Below is a small trained network, with its code and all its weights. Each question gives an input and a class and asks what happens when units are switched off, that is, made to give their printed mean instead of their output.

import numpy as np


def w(rows, s, z=0):
    codes = np.array(rows[::2]) - 128.0
    scale = np.full(codes.shape[1], s)
    scale[-1] = z or s
    return codes * scale


def f(y):
    return np.maximum(y, 0)


def log_softmax(a):
    a = a - a.max(-1, keepdims=True)
    return a - np.log(np.exp(a).sum(-1, keepdims=True))


def net(x, mask):
    res = np.array(x, float).reshape(1, 6) / 4 @ E
    y = f(res @ A[0][:, :-1].T + A[0][:, -1])
    res = res + np.where(mask, y, B[0][:, -1]) @ B[0][:, :-1]
    return log_softmax(res[-1] @ U[:, :-1].T + U[:, -1])


A, B = {}, {}
E = w([
[125,132,127,126,131,129,128,135],'x0',
[118,125,131,126,136,132,124,128],'x1',
[154,177,71,79,200,133,126,32],'x2',
[133,137,179,122,172,77,252,133],'x3',
[49,142,131,46,66,62,112,104],'x4',
[135,130,129,129,127,120,122,132],'x5',
],0.014)
A[0] = w([
[132,116,138,185,101,128,109,140,94],'n0',
[186,105,139,221,177,175,168,161,117],'n1',
[127,146,144,194,161,172,80,64,99],'n2',
[78,134,139,66,119,59,52,76,49],'n3',
[175,207,52,23,202,86,148,37,82],'n4',
[168,118,152,167,163,165,142,155,126],'n5',
[101,97,127,145,54,140,36,110,71],'n6',
[126,157,177,168,207,42,225,113,130],'n7',
[164,119,52,154,172,226,91,130,120],'n8',
[170,119,177,218,180,207,182,169,61],'n9',
[132,97,132,182,97,152,105,192,75],'n10',
[107,65,174,217,53,123,118,202,166],'n11',
[130,186,81,66,167,106,167,79,42],'n12',
[82,90,201,96,122,117,172,174,95],'n13',
[121,105,156,139,89,159,99,138,136],'n14',
[161,159,161,155,228,60,248,107,24],'n15',
[151,109,60,140,162,107,108,126,85],'n16',
[148,114,88,115,126,120,142,167,102],'n17',
[115,206,71,85,198,59,156,43,10],'n18',
[125,77,179,198,82,172,97,189,71],'n19',
[68,97,244,85,52,62,214,211,117],'n20',
[136,104,117,113,93,126,112,135,93],'n21',
[79,142,228,75,98,72,187,144,102],'n22',
[168,168,204,108,216,114,220,114,24],'n23',
[43,95,171,132,59,18,192,164,116],'n24',
[132,196,11,145,196,123,121,70,153],'n25',
[159,140,87,151,176,146,58,137,96],'n26',
[210,56,157,217,203,194,184,187,52],'n27',
[149,149,204,119,202,83,221,125,156],'n28',
[169,164,1,175,179,198,77,94,144],'n29',
[106,113,55,161,54,137,23,141,153],'n30',
[113,40,159,232,46,183,105,230,74],'n31',
[145,160,91,123,126,156,102,118,92],'n32',
[121,69,141,141,91,66,139,108,84],'n33',
[188,117,21,138,184,173,59,93,134],'n34',
[129,107,88,134,88,101,167,145,98],'n35',
[68,92,172,146,90,57,182,172,107],'n36',
[95,163,109,98,98,123,100,91,50],'n37',
[147,150,52,174,131,203,110,96,116],'n38',
[189,116,133,240,196,222,177,176,199],'n39',
[23,188,62,72,30,83,69,99,107],'n40',
[98,120,145,130,102,83,160,136,76],'n41',
[96,117,109,100,35,195,37,143,55],'n42',
[180,134,94,140,205,205,73,116,119],'n43',
[97,94,84,145,39,159,3,119,80],'n44',
[58,174,69,40,51,73,84,57,19],'n45',
[139,126,133,102,150,117,106,155,109],'n46',
],0.0069,0.013)
B[0] = w([
[137,122,131,119,136,138,113,136,144],'n0',
[107,99,84,102,81,137,163,199,194],'n1',
[132,139,145,142,131,113,116,96,156],'n2',
[171,105,109,62,167,173,119,126,164],'n3',
[110,36,50,78,88,157,184,218,205],'n4',
[113,98,91,105,112,121,137,151,169],'n5',
[90,123,97,146,92,114,166,158,166],'n6',
[112,80,91,103,85,124,155,181,191],'n7',
[150,173,159,156,157,111,117,79,193],'n8',
[76,105,116,142,65,104,133,175,179],'n9',
[153,107,113,116,157,152,127,122,159],'n10',
[92,87,78,90,108,137,178,190,228],'n11',
[66,97,106,139,61,93,176,200,153],'n12',
[136,155,140,163,109,113,116,93,162],'n13',
[137,87,124,111,114,130,151,136,161],'n14',
[216,41,72,2,223,249,88,85,165],'n15',
[129,147,130,132,124,113,130,119,138],'n16',
[131,124,129,137,126,131,136,135,128],'n17',
[22,92,100,156,18,67,206,206,162],'n18',
[190,93,97,74,183,172,99,110,175],'n19',
[102,192,169,193,117,45,95,88,216],'n20',
[119,139,131,125,133,117,139,141,134],'n21',
[98,190,171,156,129,66,110,105,179],'n22',
[185,89,108,71,198,199,129,117,155],'n23',
[129,187,168,200,103,58,120,93,198],'n24',
[169,144,146,135,164,120,86,92,209],'n25',
[139,153,152,146,137,119,114,110,161],'n26',
[22,95,86,167,20,51,199,216,192],'n27',
[76,114,113,149,78,117,120,169,198],'n28',
[169,177,162,172,186,111,72,68,221],'n29',
[126,64,80,74,139,160,160,175,218],'n30',
[208,54,80,24,211,222,103,114,209],'n31',
[132,142,157,144,144,123,119,106,145],'n32',
[119,147,137,144,143,123,119,113,139],'n33',
[162,165,189,170,168,109,81,65,210],'n34',
[130,131,140,133,131,127,122,115,134],'n35',
[112,167,162,183,131,72,103,91,179],'n36',
[152,122,127,123,151,145,118,139,143],'n37',
[150,155,162,156,157,114,112,78,177],'n38',
[160,87,118,66,173,169,117,135,255],'n39',
[139,58,91,73,120,160,165,165,214],'n40',
[137,162,153,155,130,111,104,108,141],'n41',
[76,100,113,155,61,79,184,182,173],'n42',
[144,158,174,169,147,115,101,83,190],'n43',
[68,80,113,137,87,113,179,194,195],'n44',
[202,62,111,50,189,225,108,116,183],'n45',
[134,119,118,133,126,125,110,130,128],'n46',
],0.0083,0.015)
U = w([
[200,103,108,68,197,192,117,113,251],'0',
[56,111,110,126,47,115,142,157,26],'1',
[151,246,193,210,160,99,95,49,71],'2',
],0.013,0.0012)

Each question gives the input, the list of numbers given to net, and the class t.
The units are the neurons (one row each of A and B). Each row of codes is followed by its name. A weight is (code - 128) times the scale printed after its matrix; where a second scale follows, it is the last column's (A, B and U).
mask holds one flag per neuron, in row order. A switched-off neuron (its flag False) gives its mean, the last column of its row in B, instead of its output. The means were averaged over made-up inputs and are rounded, as every weight is.
A unit's drop is (log p(t) with every unit on - log p(t) with that unit switched off) / (log p(t) with every unit on - log p(t) with every unit switched off).
unit that matters most: the unit with the biggest drop
top k neurons: the k neurons with the biggest drops, biggest first
drop when u is switched off: that unit's drop, to one decimal
input [1,-6,0,1,1,-2], class 2: unit that matters most -> n4
input [2,-5,7,5,1,8], class 1: top 4 neurons -> n18; n12; n31; n28
input [-4,4,1,-3,7,2], class 0: top 3 neurons -> n45; n27; n3
input [3,7,0,1,-3,-5], class 1: top 4 neurons -> n31; n45; n15; n19
input [-3,7,4,2,1,6], class 1: top 2 neurons -> n31; n39
input [8,2,8,7,1,-2], class 1: top 3 neurons -> n18; n12; n28
input [8,3,1,8,2,3], class 1: top 4 neurons -> n7; n28; n29; n34
input [8,0,5,8,2,7], class 1: top 2 neurons -> n18; n28
input [5,-3,-1,4,-7,-6], class 1: top 2 neurons -> n27; n9
input [3,-6,-5,8,1,-2], class 2: top 2 neurons -> n20; n24
input [5,8,-8,-8,0,7], class 0: top 3 neurons -> n31; n19; n27
input [6,1,-1,2,-6,5], class 1: top 2 neurons -> n27; n9
input [-6,7,-8,-4,-4,-1], class 0: top 2 neurons -> n31; n19
input [0,2,7,5,5,-3], class 1: unit that matters most -> n18
input [8,-5,2,-1,7,-2], class 0: top 2 neurons -> n45; n27
input [3,-6,-8,-4,-4,6], class 0: top 2 neurons -> n31; n19
input [6,-3,-8,-1,-2,8], class 0: drop when n31 is switched off -> 2.7
input [-6,-8,0,8,5,3], class 2: drop when n20 is switched off -> 0.2
input [4,1,-3,5,3,-7], class 2: drop when n38 is switched off -> 0.0
